In the rows, zero is written as 128.
Rows with their classes:
[122 144 123 156 123 136 140  61 132 134 118 122 111 128 134 164 132 110
 135 156 154 123] => U
[ 72 114 129 132 148  99 105 162 132 144 113 143  87 138 133 119 151 183
 121 127  61 119] => W
[124 128 126 137  98 129 140 129 139 123 126 131 114 133 127 126 137  98
 134 142 149 104] => U
[ 95 133 122 150 146 109 142 131 113 210 107 123  99 121 122 132 149 174
 127 139 110 121] => W
[157 128 158 108 158 159  80 124 126 103 128 137 144 132 131 122  91 117
 127 113 139 134] => W
[125 133 161 119 149 135 129 125 129  98 145 140 139 127 189 129 113 135
 124 143 109 108] => W
[175 143 144 141 115 152 122  95 138 106 195  79 176 134 131  96  92  60
 145  91 189   4] => N
[ 98 128 150 117 196 120  83 138 110 120 130 146 137 144 107 118  98 168
 122 116  62  94] => W
[110 118 118 129 122 141 121 115 120 123 124 117 127 138 105 128 132 148
 128 121 156 138] => N
[115 131 128 136 145 129 150 155 106  84 132 142  49  59 129 144 160 164
 139 173 106 129] => U
[110 166 114 130 140 122 149 135 169 136 114 129 124 120 131 140 131 137
 128 137 135 148] => U
[119 122 137 122 140 127 155 147 106 128 130 118 116 141 145 132 129 185
 129 139  21 137] => W
[123 142 103 141 131 120 113 117 128 179 136 120 113 145 132 123 136 106
 134 131 155 114] => U
[127 134 164 143 106 141 193 130 155 119 145 132 121 151 129 143 155 127
 122 158 153 129] => U
[160 132 133 120  80 157 120 125 130 106 127 119 121 128 137  57 109 106
 130 129 163 148] => U
[115 145 141 124 132 121 131 148 123 119 120 125 114 130 146 135 124 187
 130 146  75 126] => W
[138 123 109 135 110 122 151 126 130 128 134 121 142 119 127 143 138 128
 144 115 125 146] => U
[162 140 114 124 107 150 117 114 132  99 150 105 145 135 139 107 114 100
 136 113 176 133] => U
[144 148 149 126 102 148 121 117 132  99 115 106 119 167  93 116 104 107
 134 121 151 135] => U
[138 138 127 139 106 136  99 121 129 127 120 113 115 127 120 118 110  85
 128 117 152 129] => U
[ 68 122 111 133 127  89 106 158 127 150 127 142 105 147 119 103 165 164
 121 117  83 115] => W
[150 128 144 118 127 141 116 128 104 139 143 112 152 120 135 110 102 107
 122 106 125 143] => U
[138 114 154 107 140 130 105 158 140 162 138 148 146 107 141 125  90 147
 116  89  72 118] => W
[142 137 126 130  92 132 164 101 144 141 158 130 137 129 138 125 144 119
 134 137 174 123] => U
[129 128 108 133 107 117 125 128 140 131 132 252 130 130 133 130 135  97
 131 115 182 123] => G
[124 141  90 159 116 122 206 118 112 156 140  97 167 106 131 131 166 168
 128 162  99 142] => N

Rows with their classes:
[125 154 133 158 115 129 129 108 144 117 144 124 163 121 136 124 130 106
 142 119  98 122] => (48)
[108 124 111 123 116 141 118 115 135 142 106 120 130 120 126 140 120 122
 130 126 130 133] => (61)
[139 120 137 138 122 142 128 126 116 135 133 127 136 140 125 144 122 124
  88 127 187 121] => (55)
[128 104  67 109 160  86 130 165 127 137  89 126  19 170  80 137 117 142
 129 147 188 149] => (59)
[125 133 126 151 112 150 123 115 135 142 145 114 169 105 115 122 121 109
  93 113 152 125] => (55)
[118 151 115 152 124 125 127 114 144 129 142 117 163 113 121 108 129 104
 148 122  94 133] => (55)
[122  97 113 115 129 125 128 127 116 141  96 126  84 154 116 160 123 135
 101 139 184 131] => (60)
[111 130 114  95 144 118 117 125 134 141  95 133 110 108 151 125 112 137
 172 129  75 133] => (59)
[114 147  85 158 117 124 123 110 149 128 132 115 158 143 109 143 132  87
 122 122 150 136] => (48)
[118 109 100 115 140 114 130 137 134 126 113 122  74 140 108 151 144 139
 137 138 137 142] => (59)
[139 135 124 182 103 135 131 116 144 126 160 114 172 162 100 149 147  96
  79 127 191 133] => (55)
[132 149  99 159 133  82 140 115 148  87 139 135 110 187 112 144 157 111
 174 143 106 146] => (59)
[126 153 128 162 116 123 130 108 138 117 147 129 181 142 134 124 129 101
 143 123 121 122] => (55)
[119 108 114 114 128 123 125 121 129 132 108 124  94 159 117 167 135 133
 118 142 165 136] => (60)
[129 142 124 165 112 128 125 109 134 124 139 123 165 161 119 141 126  93
 110 124 167 126] => (48)
[123 117 124 111 134 122 120 130 124 135 108 132 101 151 134 136 122 141
 136 135 129 130] => (61)
[137 152 134 172 108 128 133 109 139 109 158 129 182 154 132 131 138  99
 122 123 137 127] => (55)
[115 111 112 108 127 118 116 107 120 140  86 131 107 169 133 169 119 128
 125 138 163 124] => (60)
[107 144 112 130 126 128 114 110 139 141 110 124 161 115 144 120 109 110
 151 120 100 123] => (55)

Rows with their classes:
[139 138 115 140 156 139 135  71 123 136  95 121 137 122 106 134 118 153
 101 120 125 163] => (259)
[143 132 133 146 170 132 110 113 122 134 149 133 126 118 121 141 117 148
 103 108 137 134] => (254)
[118 125 140 134 174 121  93  90 165 135 191 150 112 101  87 147 106 147
  90 130 141 150] => (254)
[152 139 114 122 151  92 131 113  99 122 100 137 153 132 104 140 116 132
 120 121 129 128] => (266)
[139 132 127 117 156  99 129 102  95 114 118 142 167 120 102 136 123 130
 119 129 130 136] => (266)
[135 127 138 144 170 131 107 117 132 127 150 132 112 115 120 138 112 140
  99 114 134 140] => (254)
[147 143 120 106 134  97 147 110  99 110  83 135 185 128  94 151 116 135
 126 142 134 135] => (266)
[156 145 123 119 153  87 142  91  90 102  76 138 194 129  92 147 112 132
 123 137 135 128] => (266)
[135 126 136 107 134 109 144 104 100 114 107 129 205 115 107 157 128 135
 134 144 143 135] => (266)
[130 118 147 130 182 109 105  84 144 111 171 157 133  85  80 135 121 141
  97 116 144 150] => (254)
